Here is a tiny trained network, its code and every weight. The questions are about switching its units off for an input and a target symbol, where a switched-off unit gives its printed mean instead of its output.

import numpy as np


def w(rows, s, z=0):
    codes = np.array(rows[::2]) - 128.0
    scale = np.full(codes.shape[1], s)
    scale[-1] = z or s
    return codes * scale


def norm(h):
    return h / np.sqrt((h * h).mean(-1, keepdims=True) + 1e-5)


def f(y):
    return y / 2 * (1 + np.tanh(0.7978845608 * (y + 0.044715 * y**3)))


def softmax(a):
    e = np.exp(a - a.max(-1, keepdims=True))
    return e / e.sum(-1, keepdims=True)


def log_softmax(a):
    a = a - a.max(-1, keepdims=True)
    return a - np.log(np.exp(a).sum(-1, keepdims=True))


def net(x, mask):
    ids = ['βγδεηθλμσψω'.index(c) for c in x.split()]
    T = len(ids)
    res = E[ids] + P[:T]
    q, k, v = (norm(res) @ M[0].T for M in (Q, K, V))
    z = softmax(np.where(np.tri(T) > 0, q @ k.T / 3**0.5, -1e9)) @ v
    res = res + np.where(mask[0], z, O[0][:, -1]) @ O[0][:, :-1]
    y = f(norm(res) @ A[0][:, :-1].T + A[0][:, -1])
    res = res + np.where(mask[1:17], y, B[0][:, -1]) @ B[0][:, :-1]
    return log_softmax(norm(res)[-1] @ U[:, :-1].T + U[:, -1])


Q, K, V, O, A, B = {}, {}, {}, {}, {}, {}
E = w([
[57,188,175,191,99,166,181],'β',
[112,158,123,140,23,188,166],'γ',
[181,84,123,144,26,151,86],'δ',
[242,114,113,129,99,167,177],'ε',
[55,199,216,179,103,100,131],'η',
[154,123,147,1,77,97,131],'θ',
[97,110,159,171,19,126,57],'λ',
[211,166,156,122,32,110,141],'μ',
[95,33,162,106,115,117,174],'σ',
[209,122,170,226,160,132,187],'ψ',
[182,150,207,163,94,63,87],'ω',
],0.0073)
P = w([
[169,112,253,64,142,251,88],'0',
[172,113,230,102,102,197,117],'1',
[166,116,200,112,91,168,128],'2',
[158,120,173,120,86,145,137],'3',
[153,124,151,128,78,124,138],'4',
[143,126,127,139,78,107,144],'5',
[142,129,108,148,83,87,148],'6',
[134,131,86,154,92,73,156],'7',
[120,128,60,163,93,59,156],'8',
[130,76,156,159,46,49,221],'9',
],0.006)
Q[0] = w([
[134,249,57,105,203,207,24],'head 1',
[119,88,68,192,156,146,117],'head 1',
[179,214,133,177,95,169,102],'head 1',
],0.013)
K[0] = w([
[149,86,254,116,115,211,123],'head 1',
[132,171,140,78,147,154,98],'head 1',
[104,87,157,90,114,109,164],'head 1',
],0.019)
V[0] = w([
[114,33,91,112,111,171,184],'head 1',
[196,123,93,159,129,133,61],'head 1',
[96,5,173,134,142,75,113],'head 1',
],0.017)
O[0] = w([
[110,84,2,60,177,188,84,253],'head 1',
[252,83,116,203,92,141,82,116],'head 1',
[67,53,62,109,218,49,10,77],'head 1',
],0.0063,0.0017)
A[0] = w([
[193,121,145,63,211,123,162,94],'neuron 1',
[158,200,53,175,89,80,131,178],'neuron 2',
[50,103,43,126,108,126,154,146],'neuron 3',
[193,69,60,139,99,176,126,13],'neuron 4',
[141,174,123,143,138,113,58,86],'neuron 5',
[116,190,194,161,191,22,114,2],'neuron 6',
[42,115,153,213,119,160,104,67],'neuron 7',
[138,127,188,204,153,217,110,109],'neuron 8',
[81,154,108,166,48,190,124,66],'neuron 9',
[153,120,71,124,134,214,169,117],'neuron 10',
[120,100,165,70,106,155,92,112],'neuron 11',
[64,188,132,148,139,126,163,108],'neuron 12',
[103,199,34,138,232,125,27,45],'neuron 13',
[148,104,82,167,131,116,51,168],'neuron 14',
[107,137,136,246,246,191,158,138],'neuron 15',
[53,108,96,145,41,68,117,162],'neuron 16',
],0.012,0.0037)
B[0] = w([
[141,162,154,130,124,125,114,155],'neuron 1',
[142,149,147,163,64,99,152,206],'neuron 2',
[165,176,121,110,97,152,101,206],'neuron 3',
[139,173,112,172,156,140,148,253],'neuron 4',
[148,128,136,127,129,112,126,123],'neuron 5',
[120,144,101,109,133,62,84,166],'neuron 6',
[113,115,157,112,145,173,136,139],'neuron 7',
[116,92,108,127,161,111,145,194],'neuron 8',
[126,128,119,90,76,114,122,198],'neuron 9',
[105,145,112,97,114,89,122,218],'neuron 10',
[144,164,134,150,103,145,108,205],'neuron 11',
[113,134,106,164,122,167,150,171],'neuron 12',
[142,69,107,84,254,184,131,174],'neuron 13',
[107,89,124,109,69,126,112,230],'neuron 14',
[147,148,152,202,108,156,123,143],'neuron 15',
[121,140,169,168,115,125,120,226],'neuron 16',
],0.029,0.0052)
U = w([
[43,128,140,143,118,225,210,101],'β',
[73,141,88,11,73,113,160,108],'γ',
[138,94,2,189,70,140,75,100],'δ',
[168,220,53,127,196,82,201,88],'ε',
[1,162,167,153,172,95,133,127],'η',
[182,242,199,117,112,165,52,111],'θ',
[90,27,188,121,62,154,67,85],'λ',
[222,74,175,96,104,114,227,158],'μ',
[143,83,106,79,194,175,97,253],'σ',
[184,112,152,249,190,149,158,145],'ψ',
[162,98,136,121,160,10,73,137],'ω',
],0.0062,0.0039)

Each question gives the input, a string of symbols that net reads in full, and the target symbol t.
The units are the heads (3 rows each of Q, K, V and O) and the neurons (one row each of A and B). Each row of codes is followed by its name. A weight is (code - 128) times the scale printed after its matrix; where a second scale follows, it is the last column's (O, A, B and U).
mask holds one flag per unit, heads first, then neurons. A switched-off unit (its flag False) gives its mean, the last column of its rows in O or B, instead of its output. The means were averaged over made-up inputs and are rounded, as every weight is.
A unit's drop is (log p(t) with every unit on - log p(t) with that unit switched off) / (log p(t) with every unit on - log p(t) with every unit switched off).
The circuit of an input: a set's keep is (log p(t) with only the set's units on - log p(t) with every unit switched off) / (log p(t) with every unit on - log p(t) with every unit switched off). Starting from the 12 units with the biggest drops (on a tie, the unit counted first), units are removed one at a time, each time the one whose removal leaves the highest keep (on an exact tie, the one counted first), for as long as the keep stays at least 0.8.
circuit, biggest first: the units of the circuit, biggest drop first
k most important neurons: the k neurons with the biggest drops, biggest first
drop when u is switched off: that unit's drop, to one decimal
input λ β δ θ ω β θ, target β: circuit, biggest first : (head 1; neuron 12)
input μ ω δ θ θ δ θ δ γ σ, target γ: circuit, biggest first : (head 1; neuron 10; neuron 2)
input λ δ ω λ δ θ σ ω, target σ: circuit, biggest first : (head 1; neuron 13)
input γ μ δ δ γ γ ε θ σ η, target σ: circuit, biggest first : (head 1; neuron 13)
input θ δ θ β, target β: circuit, biggest first : (neuron 12; neuron 7)
input θ ε θ γ δ μ θ ω σ, target ω: circuit, biggest first : (head 1; neuron 6)
input θ σ θ θ θ θ θ σ, target θ: circuit, biggest first : (neuron 3; neuron 16)
input μ δ μ ω β ε, target ε: circuit, biggest first : (neuron 4; neuron 10)
input λ ψ ψ γ θ η σ β γ ε, target γ: circuit, biggest first : (head 1; neuron 10)
input μ θ γ θ γ σ γ σ, target γ: circuit, biggest first : (head 1; neuron 10; neuron 4)
input ψ ψ θ γ λ θ γ θ θ γ, target θ: 2 most important neurons : (neuron 3; neuron 16)
input ψ θ ε, target ε: 2 most important neurons : (neuron 4; neuron 10)
input μ δ η ω θ μ θ λ ε σ, target ε: 3 most important neurons : (neuron 4; neuron 10; neuron 14)
input σ λ δ γ μ μ ε ω γ δ, target γ: 2 most important neurons : (neuron 10; neuron 9)
input δ λ θ η ψ γ θ θ, target θ: most important neuron : (neuron 14)
input θ θ ε θ η θ, target η: most important neuron : (neuron 3)
input ψ ω ε ε θ δ λ, target λ: 2 most important neurons : (neuron 14; neuron 7)
input σ ψ ψ, target ψ: 3 most important neurons : (neuron 15; neuron 8; neuron 4)
input μ θ θ θ δ ψ σ, target ψ: 3 most important neurons : (neuron 4; neuron 9; neuron 10)
input ψ γ μ ε γ σ λ, target σ: drop when head 1 is switched off : 1.0
input ω β σ ε η ψ σ β, target σ: drop when neuron 7 is switched off : 0.0
